Each row comes from the steps of one walk. Every step used is in the known rows, and no mark comes twice. Write the walk behind each row, first mark first.
Known rows
H M N P V X Y Q B F: [ 603 -374 -111   53   79  509 -204  129  234  -80   37 -428 -128  372
 -187 -497 -429 -122  205   31  404  203 -261  406  191   88  292 -105
 -287 -518  127   81  124 -131 -307 -360  330  550  208  109  126  134
   48   -7  128 -155 -116  128  354  438  278  -35  203   47  -80 -389
   80  251 -430   85  -44  350  303   22  164]
Q X Y V T H N M: [ 102  100 -202  181 -194  248  139 -410   68  536  496 -308 -289  -26
 -323  285   76  -96  260  176  107  232 -341 -103  138 -408  159  158
 -309 -360 -310  586 -136  142  -26  387 -140  170  110  264  -47  -91
   40  -18 -207  132   89 -302 -117  -90  168 -125  362 -210 -441  518
   46  394  151   53   24   70 -664  367 -335]
T Y Q P: [-314   31  -67   67  -27 -207 -303 -432 -224   47 -341  301  269  138
  104  214   69  176  -29  -15  278  104  193  323 -534 -329 -237  140
 -146   88  -55  114   25  330  157  339   42   54 -264  160  -63 -147
 -140  315   62 -304  217  200  118  307 -145  -25 -170 -182  453 -316
  151  298   83  -27  -39 -281  -66  386   27]
D P V T H N M F: [  10  133  272  134   56  288   49 -495 -384  317 -110    2  -12  153
   44   58  238   69  -28  326  -57  751  181 -280   22  158 -141  272
   51  175 -282  329 -109  -62   92  364   80  -92  234  -14  223 -251
 -167 -490  224  397   99  525  -43 -111  110 -261  154  213 -458   50
 -156  -45   -5  271  443  218 -260  136  -87]
Q X Y V T S P H: [ -39  182  202 -337  155 -331  143   20  202  245  171 -216  294   75
   78  181  206   10   20  -91 -118 -483  -45 -165 -192 -357  301  -27
  -70  -48  122  234  -65 -122 -189 -474  -94  168  282   86   52  125
   94 -193  -92  349 -218 -528 -235 -218  305  481 -211  236   42  312
 -110   87  405 -189   20 -327 -168   99   48]
F B Q P V T H: [-265 -411   74 -527  411 -146  249  202 -186  -72  126  240  129   41
  121  -86  195  146   78  122   30  146  221 -114 -497 -618 -158  463
 -262  109   53    3 -353 -194  -87  -66  -86 -136  513 -323 -287 -128
  -98   12 -198  619  -23 -325  131  306 -129  284  209 -247 -299 -215
  177  -20   41  591  -54 -249 -100 -243 -137]
Y Q B X: [ 172  -45 -154  -17   26 -222  -59  -41  -35 -114  -40 -296  -41  217
 -193  -56 -175  272 -266   27   15   41   86  332   90 -201  307 -191
 -114  -53   33 -281  191   90  -51   92  -66   88 -256  453 -257  103
   -5    5 -313 -358 -440  173  125  270  158 -370  474  -90  424 -198
  186  276 -488  -65  -86   47  251  101  133]
S H N P T Y: [-627  404  170    4   42 -162 -180  -30 -461   78 -197  170 -262 -136
  299  289  217  236   93 -206  104  266 -590  204 -102  198 -312 -103
  163  189 -214  203  217  157  260  480 -241  -36 -325 -145  130  173
  130 -197  227    0  230  116  -93 -239 -387  221  -54 -903 -122   57
  276   89   73   86  441 -263 -262   78  -81]
Q X Y V T H: [  59    0 -221 -132   23 -263  150 -195   86  258  439 -231   50 -128
 -150  162  197  158  397  349  102 -211  116 -267 -253 -595   90  -17
 -400 -194   26  546 -143   62 -242   -9 -302  206  471   65 -162  -54
   80  107  -83   65  194 -534 -203   42  227 -104  -88 -171  -74  193
  102  281  309   35 -229 -338 -363  161    0]
T S Q B F X Y V: [ 267 -188  -99 -135 -186 -120   14  232  413  -54  278 -205  -64   91
  -69 -203   46   46  381   86 -130 -360  487   83  571   24  629 -104
  181 -235   42 -155  -62  134 -300 -355  -25  379   37  149 -223   94
   86  319   65   90   67 -216   50   88  388  118   -6  180  137  269
   23 -206   10 -107 -583  317  235  -49  113]
F B X Y V T: [ 443   51   41 -209 -109 -205  334  -41  -20  319  596 -153  159  128
 -426  -78  -77   61    6  101 -184 -293 -103 -303   82 -361  280  151
 -169 -315 -375  100   58   57 -377 -691 -365  283  222   28 -233  182
   39   68 -239  148  -56 -121 -377 -121  179 -237  -14  177  -87  312
  169  310  -65  321 -592   30 -306   99  -57]
N H M F: [ 164  116  -42  136  103 -149  190 -352 -386 -132  -94  123 -151   14
   48 -212  -40  -80 -472  210  279  122 -133  -79  -81  355 -143 -160
  306   69  221 -258  162  234  255  258   45 -188 -240   93  151 -401
 -273   82 -126 -460  534  820  -91  296 -195 -514 -437  456  -99  115
 -455 -572 -251  112  -60  167  204  -96 -160]
D P T Y X Q B F: [  27 -206   -9   22  362   19  -75  232   60 -367 -153   69   87  372
   56    2  208  309  714 -183   57  153  188   40  -55  153   66 -254
 -233  231  493 -146   13 -154 -382  141 -334  393  -29   36  338  204
  -67 -150  432 -100 -426  652  -70 -149  286 -281  181 -134  503 -359
  -90  310  148  -92  370 -137  342   41  566]
H P S T Y V X Q B: [-227 -125 -256  590 -306  -53 -417  239  275  120 -157   74  144  205
 -161   19 -257  384   41   -5 -227 -422  389   80  131  -53 -209  122
 -378   20  202  155 -148  -41  204   99   -5 -195 -291  122  111  285
   13   65  187 -326 -440 -166  243 -257   30  -17 -201 -321  160    4
  -78   20  199 -400 -335 -313   70  -16  388]
X Y Q P: [  69  -76 -283   58 -338  -98  -96 -322  -16   77   33   -1  271  235
 -209    8 -128  -90 -155  -86  153 -210 -186  214 -359 -239  -47   -9
 -125   58 -113  -78   17  429  -27   33  -67  287 -139  -20  -86 -174
 -117  290 -234 -255  320   69  -28  369 -150 -119 -130   44  323 -196
  170  398 -266   99 -371 -260  125  406   -3]
P S T Y: [-518  314  -47  -50  132 -108 -186   88  -42  -26 -174  444  134 -184
  421  247  310  420 -176 -313 -311 -268  428 -181 -239 -111 -137  -61
  282  321  221  -18   59  217  376  278 -148 -259 -195  192 -289   10
   41  139  203   80   45  137 -185 -159 -240   55 -171 -372   39   -4
  -68  -52  478 -331  242 -297  -71   13   97]
T S H P V X Q B F: [ 205  -83 -150   11  124  -68   33  577   36 -207 -170 -377 -137   76
  245 -152 -436  -10  293 -288  224  -14  320  264  266  146  265  186
 -225   74  367 -315 -146 -362  -90  110  325 -317  -83 -199   33  565
   47  103 -154  176 -524   19  286   67   20  281  -59  -31  246  -16
   -8 -305 -115   75 -139  449  403 -322  164]
T H M F B: [-141   99  252  -94  -52 -141  273  127 -122  -85  -64  260  -38  -61
   83   18  115   92 -296  433 -110 -116  237  -63  -31  138  -69 -128
   57  121  244 -212  -22 -113  166  -67  184 -127  327   -1 -344 -554
 -223    5   21 -255  220  419   27  265 -121 -464 -228  495  -97  133
 -492 -583 -476  410 -317   38  240 -308 -206]
Q B X Y V T H N: [ 166 -263 -190  172 -219   94  193 -170   33  509  404 -374 -118 -134
   70   11  -30   18  380  299  -88  189  -96 -198  609 -263  244 -111
 -337 -414 -219  142 -127   84 -373   78 -225  305  278  185 -242  360
  303   37 -322   17    0 -449   -4 -272  295 -203  671 -241 -198  583
  260  488 -189  195  -97 -168 -204  186 -228]
F B Q X: [-328 -219 -138 -314  408 -318  240  188  173 -408  239  226 -115  269
 -160   69  441  -15 -199    3   65 -321 -246  122 -444 -464  281  249
 -180    2  338 -553  -97 -198   51   92 -139    6   41   54 -369 -615
  168   82 -349  -41   15  -94 -135  589  -70 -138   58   75   99 -102
 -259 -324 -551   79 -210  -70  118 -283 -173]
B X Q P H M: [ 169 -486  -26  142  363   63   64  -86  -45 -170  -97  -23  195 -227
  231  199 -472  -85 -145 -345   18 -180 -487  129  -36   70 -437 -315
  150  139  207 -484   66 -146  -13 -318   82 -168 -261 -282  285   89
 -205  154 -401  -36   85  352  260  123  -68    4  235  393  334 -140
  -71  113 -255  117  254  235  150 -122 -218]
T S P V X Y Q B F: [ 383   44  -66 -245   56  -62  -34  364  258    5  -47 -509  -75  383
   16 -288 -158   -6  217 -109  174  -72  404  277   62 -190  703  131
 -297 -242  286  -59  -71 -100 -282 -263  226  296  264  157 -168  325
   17   -3  -35  116 -723 -101   56  288  357  324  121  137  270 -133
   35  151 -210   -5 -270  201  351  -96  251]
S H M N P V X Q B F: [ 474 -555  -32   53  225  113    4  411  -18 -334 -237 -403 -309   37
   92 -450 -395  -33  125  -55  337   96 -283  298  284  388  146 -142
 -209 -169  242 -147  319 -285   -6 -229  375   39 -144 -204  295  294
 -134   -2  142   20 -199  399  491  118   94   40  -46   17  -76 -265
   31   20 -347   52   12  484  410 -256  163]
X Y V T H N P S: [  88  182   36  292 -618  310 -102 -111   74  131  206 -103  105  -64
   14   60  259  -40  -24  291 -156  120 -318 -162  205 -257 -397  129
 -147 -292 -498  472   85  306   -4  -31 -190  232    7  345   28  398
  105  -33   -7 -154  239 -558   19 -233 -180  183  -20 -198 -304  172
  551  295   56 -118  318 -338 -443   62  -84]
B X Y Q P S T: [  34 -157 -216  313 -196   -1    6  -25  185  -98   85   -6  180  -36
  -72   49 -127  -40 -395 -365 -453 -416   -1 -122  -61 -347   51 -173
  243   70 -123 -444  102   84  137 -113 -107 -120 -327   46 -139  256
  270  -70  -74   86 -431 -174  111  133 -356   22  321 -106  210  -79
  162  542   84 -153   45 -174  174   28  -42]
D P S Q X Y V: [ -14 -108 -212  303 -106  -33 -371 -300  382 -265  189  -82  383  137
 -293  131  382 -124  214  -27 -247 -495  130 -172   89 -258  -11   37
   60  110  -22  -44 -136  -47  -15 -509 -271  506 -105   44  156 -134
   48 -240  299  -53   92 -332 -166 -162   91 -118 -328  342  294   21
 -183   -7   14 -710  -79 -116  -43  116  370]
B F X Y Q P H N: [-102 -326  -70  159 -120  436  205 -377  328   62  141  -19  301   90
  206  201 -110 -419  -80 -115  -66   88 -611   92  187  191 -153 -179
 -158 -106 -319 -506   10  -26 -205  -67  156  467 -123  105   71 -204
  230  114 -121   29  191  -27  150  109  -39  349  427  229  321 -178
  211  390 -417  437  176  413  -15  207 -220]
M D H P S T Y X Q: [ 167  284   11  155 -275  131 -312  253    6 -234 -467  467  341  -82
   98   91  -86 -352 -128  -93 -307    0   64 -103 -161  393 -716  -49
   91  353   45  223  295 -378  157   90  -52 -419 -271  -24  432  279
 -102  158  309 -611 -492   17 -108 -630 -188  -72 -327   94  431 -329
 -167    2  656 -635  380 -447  133  -63  296]
M N H P: [  -2   70  -91  -67 -209  236   15  -99 -297   17 -115  529   60   -7
  102 -306 -245 -316 -509  -94  720  250  -53  -55 -198  311 -288   54
  -24  310  -53 -112  -53  199   14  432   25  -92 -495  152   17 -459
 -222  -51 -316 -380  480  298 -120  300 -308 -231 -283   86 -327 -311
 -189 -395 -116  208   -3 -192   76   91  236]
F X Q P V T S: [ -29  -56  212 -299  424 -164  300  289  -60  116  117   23  107 -231
 -111  -24  -86  330  164  -63  144  -60  495 -325 -283   91  -39  500
  -39 -116  -21   56 -122  266 -212 -128  103 -292  333 -502   85  111
 -180  297  -71  498  230   23   71  108   36  441 -347   36  -70   40
  269  163  199  263 -267  150 -106   83 -186]
M H N P S: [ -81  145  191  350 -458  263 -177 -137   23 -246 -315   94  112   79
  121  124  263  -14 -706  227  -95  286 -442   65  129  139 -373  107
  152  -36 -410 -262  147  296  200  364  137 -248 -545  442  111   42
  135  219  -39 -450  400   71  205 -204 -354    8 -262   18  -90 -172
  368   67 -183 -274  495 -153  -78 -168 -184]
T H P V: [-173  102  -81 -332  196  135 -291  174 -361   71 -122  135  270 -140
  348   74 -294   64   65 -240  310  202  368   94 -330  -47 -579  205
  -20  483  162  204 -424 -130   80  337   59 -136  288 -122 -196 -197
 -158 -176 -175   76   58 -248 -185  398 -381  215  -24 -236 -152 -369
  -46 -332 -101  171  137 -106  -28 -137  225]
B X Q P H N M F: [ 210 -268   42  650 -154  149  401 -430 -126  177 -283  -77  -13  194
  230   46  -82 -325 -611  200 -256  330 -605   93  164  220 -220    2
  166   57 -399 -348  253   42  201  330  247 -136 -625 -128  509 -155
 -146 -117 -302  -83 -105  644  118  281  -12 -163  406  275  109  102
  -84  197 -425  115  439  405   28 -144 -347]
N H M D P S Q X Y: [-139  -92 -206  296  -49  346 -136 -358  571 -479   45   54   55  173
 -342  -98  332 -655  -58 -151  -91 -238  -62 -346  104  107   68  -73
  557   67  164 -417  194  -74   64 -620 -232  130 -359 -115  360 -131
 -173  -90  -11 -153  307  -22  103 -344   26 -392 -191  705  -26  -66
 -379 -157 -119 -431  128  132  177 -136  109]
H N M D: [ -58  239  111   15 -385  367 -121 -343  -29  175 -390  144 -178  204
 -169  -52    6 -264 -533  -73   87  696 -130  335   22  261   -8  108
  358    4 -315 -299  298  271  390  298   90 -324 -495  516  -26 -327
 -128   64 -357 -231  404  443 -272 -176   84 -446  254  125 -228 -118
   23 -110  -88  108  211  335 -137  328 -140]
Y X Q B F: [ 393 -347 -258  -78    2 -123  149  285   79 -347  -47 -221  -65  294
   27 -233    6  122  180  -86  109  -45   92  210  110  143  243 -291
 -251   64  484 -263  186   45 -184  282  -38  204 -128  265  -45   59
 -159  340  -62 -407 -336  576 -194  165  176 -305  104  132  506 -107
   47  123 -165 -190  -77   53  485    4  314]
H N P T S Q X Y V: [ -88   83  -55  229 -160  -52 -272   -9  177   68  229 -279 -339  -69
 -276    2  248 -113  318   96   72  -83 -401  182  264  -66  177   12
  148 -350 -207  105 -147  -11  -57   61 -172  468  -13 -197  144    7
  405 -299  127 -140  223 -715 -261   84    3  259  -88 -561 -166  480
  210  -18   62 -438   11 -256 -175  142 -156]
P T S Q B F: [-393  -77    0 -268  313 -159  -62  328  256 -447 -178  -85 -266  138
  246 -270  284  351  335 -328   -3  163  366  282  260  138  677 -301
  361  252  520 -765 -254  -67  -88  233  -53   80 -134   41 -351   -2
  229 -125   74  319 -205  202 -157  -60  207   56  336 -370  187   57
  104 -388   97  -70   93  203  531 -151  205]
B F X Q: [ 281  -61  -62 -298   76 -210  360  221   79 -368  -30  121 -110 -148
   35  -43   10   27  -45   39   94 -175   27 -168 -225  491  -43 -107
 -166  203   50 -325  318  163  -60  -13  -93   28 -190  -15  -57 -343
 -347  351 -149 -202   91  527 -212  276   44  -52 -186  395  324 -582
  216    2 -452  354 -311  539   79 -277  167]
N P S T: [-239  129   83  -11 -341  -66 -283  241   15 -270  -78  190  -28   37
   18   -8  224  445 -657 -252 -241 -266   96   29 -138 -108 -103 -203
  475  334  -10 -219  300  183  433  224 -134 -381 -459  348 -219  -34
   70 -109   79   19    7  151    7  124 -413   32 -188 -276 -224 -163
  289  -50  214 -260  229 -333  179   -4   89]
S T Y V: [ -59  154  -33 -168   63 -374 -413  -93 -344  201 -140  295   66 -151
  171  152   65  466   10    0  -18 -123  471  108 -190 -238  -86  -48
   60  109   31  248    9   56  298  240 -197  -28 -113  347 -215  -69
   64   44  253 -118  183    3 -262   12  -32  -59 -318 -477   -2   54
  -58  -93  663 -234 -105 -334 -221  312  164]
H P T Y X: [-393  266   31   30  199    3 -225   35 -390  207    8  378  125   24
    8  311 -174  142  411 -492  246   60  -40  165 -363   75 -525 -123
 -105  227  251  551 -231   23 -157  486 -157 -112  189 -206  205  -24
   37   65  359 -337 -212  228 -600  -15 -239   18  -65 -404  368  -57
 -178  -31  437 -245  204 -535 -158  146  270]
S P V T H: [-185   71  182 -686  293 -362   50   66 -384  161 -107   -7   66 -200
  256  -29  172  286   67  -14  118  116  430 -292 -486 -178 -110   93
 -156  369  132  488 -109    0   44    2 -126 -146  501 -105 -289 -115
 -334 -207   19  442 -255 -138 -342 -103  -29  284  -43  -83 -266 -230
  200   97  178  242  -21 -296 -205  -84  214]

Write each row's walk
[-149 -318   66  123  103  290 -189  -31  -49 -195 -414  435   44 -594
  184  -37 -225  -51 -158   13   81  120  242  -33 -185  111 -354 -348
 -133   47  228  -71 -168 -100  305  119  374 -156  149  121 -161 -238
   56 -208  334 -129   86 -145  399  -39 -259  -52  163  -15 -135 -354
 -171   54  315  -69  330 -301   89  164   29]
Y Q P S T H M N
[ 159  -75 -289  202 -492  274 -286   87  179  292  166 -584 -199  332
 -343 -134 -229   94  -72  460  156   94 -186  402  236 -207  -15   97
 -551 -371 -209  554   73   87  -97  105  140  472  245   59    7  147
 -111   37 -124 -322 -122 -445  440  358  180  122  208 -522 -125  -72
  417  409 -549    8 -174 -291   56  198   34]
T H N P V X Y Q B
[ 304  157 -241  -13  -62  118  -96  336  107  -35   56 -533  -54  260
   23 -111 -533 -206  339 -292  184  -18  183  379  297  -81  435  136
 -268 -151  184  -58 -214 -348 -198  -55  327    4  164   -9  -95  665
  233   51  -94  126 -603 -330  316  104   21  313  105  -76  288    8
    2 -138 -102  108 -213  389  308  -99  133]
T S H P V X Y Q B F
[-375  -13  211   19 -167  235 -562 -213  194 -620 -621  398  116 -249
  125   48  335 -227  -24  -41 -277  210  634  -81   99  281 -345 -233
  509  515  187 -266   17 -282  348 -460   35 -335 -105   29   26  -96
 -321 -167  296  -62  128   27  122 -664   64 -261  -26  674  157 -504
  -71 -576  148 -376  401   25  168 -250  327]
T H M D P S Q
[  31    4  344 -480  293   89 -309  119 -297  -84 -226  110 -365 -404
   77 -402   40   36  108  -89  276  300  294  -53  123  450  142   74
  419  -61   75  399  -32  -88   51 -219  328 -176  346 -506  -83   61
 -201   22  212  314  358  -85 -102 -211   84  321 -274   36 -522  148
  270 -500  344 -263   64   17  -52  -17 -131]
H M N P V T S Q
[ 164   96  225  -40  382   83  247 -118  -83  283  213 -129  129  -97
 -240  -62 -274  -32  327   46  -23   -9  246 -316  -98  175   85  310
  117 -473  -11  250 -205  159 -264 -358  288  -72  755 -472  147  183
   79  167  167  316  229  -72  152   81   19  255 -228  405  -97  275
 -110   69   57  329 -328  304  -87  114 -409]
H M F X Y Q P V T S
[ -39   97   83   13  247 -577  365  438 -339 -239 -181 -143 -261 -498
  155  181 -232   57   -3 -309    1 -151 -154   89  -73   27   37  -85
  128  215   -1 -465   77  -23   70   90  -52 -522 -343 -601  206  566
   82  -98 -218  288 -275   17  174  -49 -270  260    4 -431  352  125
  160   87  146  114  145  -15  180 -195 -155]
B X Q P T S H
[ 479 -492  -45   -2  201  234  189    1    9  339  250 -132  -54 -339
   34 -264 -362  -49  458  232  128   49   -3 -231  410  -36  238 -356
 -260 -475  126  288 -108   21 -473 -425   -3  313  512   -1  -91  209
  117    3  -82   17  183 -222  180 -182  436 -410  487  106 -347  255
 -199  311  -13  149 -118 -127  -26   98  -31]
Q B X Y V T H M N
[-253  103 -247 -190  249   44  -40    4  206  181  380 -195   -2   12
  -73  -51   86 -265  482 -430   26 -342  116 -344   -9   -7  348  264
  251   32  240  225 -391 -121 -236 -125  -38   78  448 -696 -159   29
  170   70 -140  400   57 -630 -450  -58  -43  303 -128   32 -213  468
  -58 -164   20 -269 -336  -12  -58  -84 -127]
H P V T S Q X Y
[-178  123  499  109  -75 -136  565  140 -168  177 -124   77 -382   31
   60   66  163 -130 -425  218 -289  297 -182  -98  111   29  204  -36
  116  122 -328 -280   92 -250   87   87   -9 -153 -148  -25  -88 -317
  -29 -743  -20  152 -901  318 -139  168 -118 -153  695   64 -251   93
 -228  105 -579  527  162  176  -51 -539 -186]
S P T H N M F B X
[ 119  208  -25 -398  148 -549  439  331  -78  -88  458 -159 -232  -94
 -224  109  190 -191  186   68 -174 -490 -173 -124   17 -486  583  330
 -209 -317   17   43  -79 -289  -56 -347 -130 -149  357 -186 -242  472
  310  133 -234  392  -94 -722   54 -224   -8  233 -243  -42  -83  634
 -111 -308  246  103 -428 -100 -193 -128 -345]
F B Q X Y V T S H
[-233 -435  215  -92  308  247 -132  -23   25 -108 -397  386   86 -472
  457 -116 -153 -175 -124 -212  219   32   74  167  156  392  -79 -330
  301  139  308 -320 -203 -109   38 -212  541  -98   32 -398   42 -303
  -86  127   53  190  598  125  207  -82  150  213  -51  314  -25   74
 -267 -501  245 -222  267  -52  292  109 -150]
T S Q P H M N
[-747 -125   -6  279 -119   -1 -121 -316  314 -261   -2  -71 -281 -154
   40  144  730  -17   14  148  -97   74 -107 -186   97 -164  -21    5
   80   -7  -70  153   61 -113  234  324   16 -111 -137  -20 -130 -167
  151  -86  204    5 -100 -475   -2 -247 -145  198  116 -143 -104  199
  438   39  -34 -510  342 -165 -232 -177 -179]
V T H N P S Q X
[ 321   51   18  314 -337  259  236 -363   98  460  310 -135  201  184
 -200  130 -167 -225 -338  319 -348 -102 -530    7  333  242 -211  -26
    2 -200 -567  217   96  208   31 -191   44  406  -66  197  341 -334
  -57  -57   12  -61  322  102  -79   96  157   39    8  252 -109  211
 -231  -13 -203  148 -113  411 -316  166 -114]
P H N M F X Y V
[  59    4  258   -7  -54  286 -373  271   55 -359 -107  333  109 -274
  145 -102    9  199 -508 -187  -95  -46 -299  -46  121  258 -242 -385
  504  259   13 -324  251 -170  214  -43   66 -274 -349  231    0 -127
  209 -261  308   42  132  268  389 -246 -265  -55 -176   -9 -348 -161
 -121  -92  292 -367  485 -235  337   95  -42]
D H M N P S T
[ 169  139 -206  351 -150 -304 -213  144   42   22 -177  104  -35 -263
 -138  125 -108  279 -177  232 -187 -430  285  -53 -242  -77 -417  168
 -506  -48  -57  366  121    7  335 -104  -20 -196 -197  -96  226  156
 -244  224  230 -348 -222  -52 -124 -116   95  126 -589 -239  327 -218
  138   31  445 -466 -217 -203 -302  -62  283]
P S T Y V X Q
[ 301  419 -103  186 -496  203  232 -443  -27  311  165  -88 -185  183
 -478   62 -123 -352 -377  340 -188   67 -469  -34   58  489   27    6
 -147 -195 -520  343  251  377  129  158   98  310    7  144   41 -414
 -222   85  -38 -417  110  245 -147  162   -4 -203   84  325  -13  -73
   -8  162 -626  264 -357  410 -272  192 -175]
H N M F X Y Q
[ 177   44   42  -74 -222 -296  403 -214  -47  364  318  -21   95 -116
  -89   -3  128  132  158  673 -183 -158  270 -438  -88  -92  -45  -73
 -254 -160 -255  607   28  222 -244 -174 -178   87  550  -57  -27 -174
  -69  165  144   40  291 -154 -142   44  267 -137 -206  200 -116   55
   48   59  129  396 -470 -104 -271  -70   17]
M F X Y V T H
[ -84  552  271   45   30  210 -608 -213 -144  131 -353  390  407  267
 -123  185 -200   13  154 -100  105  650 -197  435 -287  -75 -567  218
  271  219 -381  155 -144 -217  109   86 -262 -106 -458  407  450   -5
  134 -455  277 -106  -65   -4  -42 -405   18 -102  -55 -489    0 -402
 -260 -109  724  -44  459    2 -338  273  299]
N M D H P T Y V
[ 199   86   68 -267  -26 -339  411  282   87   70  423 -393  -97  -58
  -46    7  -67  166  439  -86 -143 -323  253 -142  517  -61  753  -75
   23 -284   -7  -41   83   68 -296 -311  -51 -108  163  142 -194  689
  281  290   32  524  -74 -173  286 -440  218  187  -74   71   34  570
   63   -4  338  269 -477  363   63   89  -99]
Q B F X Y V T S H
[-532  -95   27  128  393  -26  476   48  108 -196  111  180 -469  213
 -137  136  501 -183  -93  336 -147  274 -589   87 -284 -271  124  226
 -212  -77   95 -369 -295 -374  187  568  -60   -3  139  -80  -47 -687
  320 -520  -81  106 -283 -154  -34  476 -118 -105  583 -362 -282   44
 -399 -273 -477  337  317   48 -129 -458 -356]
P T H N M F B Q X
[-127  514  255 -304  285  389 -369 -277 -197  313 -213  305  454  320
   96   72  -73  -47  154 -283   94  709   40  -22 -337  -13 -365  527
  376  232 -288  435   -8 -178  -16   -9  -96 -334  -99   66  264  146
  -98  -44   72  385  -18  161  -38 -546   49   28  -46 -131 -287 -245
 -117   44  606   97  402  220 -378  192   41]
N M D H P V T Y
[ 175  278   60  -20  -84 -204  507  157  -67  141  299  -90 -176 -324
   68  130 -202 -215   32    6 -223 -584  -66 -286  324  528  272 -258
  381 -104   99    5  203  276  -80 -289  163 -262  325 -443   13   62
  -12  436  -49   50  466  262   91    5  -46  -68 -368  643   14  508
 -468 -395 -348  244 -561  358  215 -238 -413]
T S H M F X Y
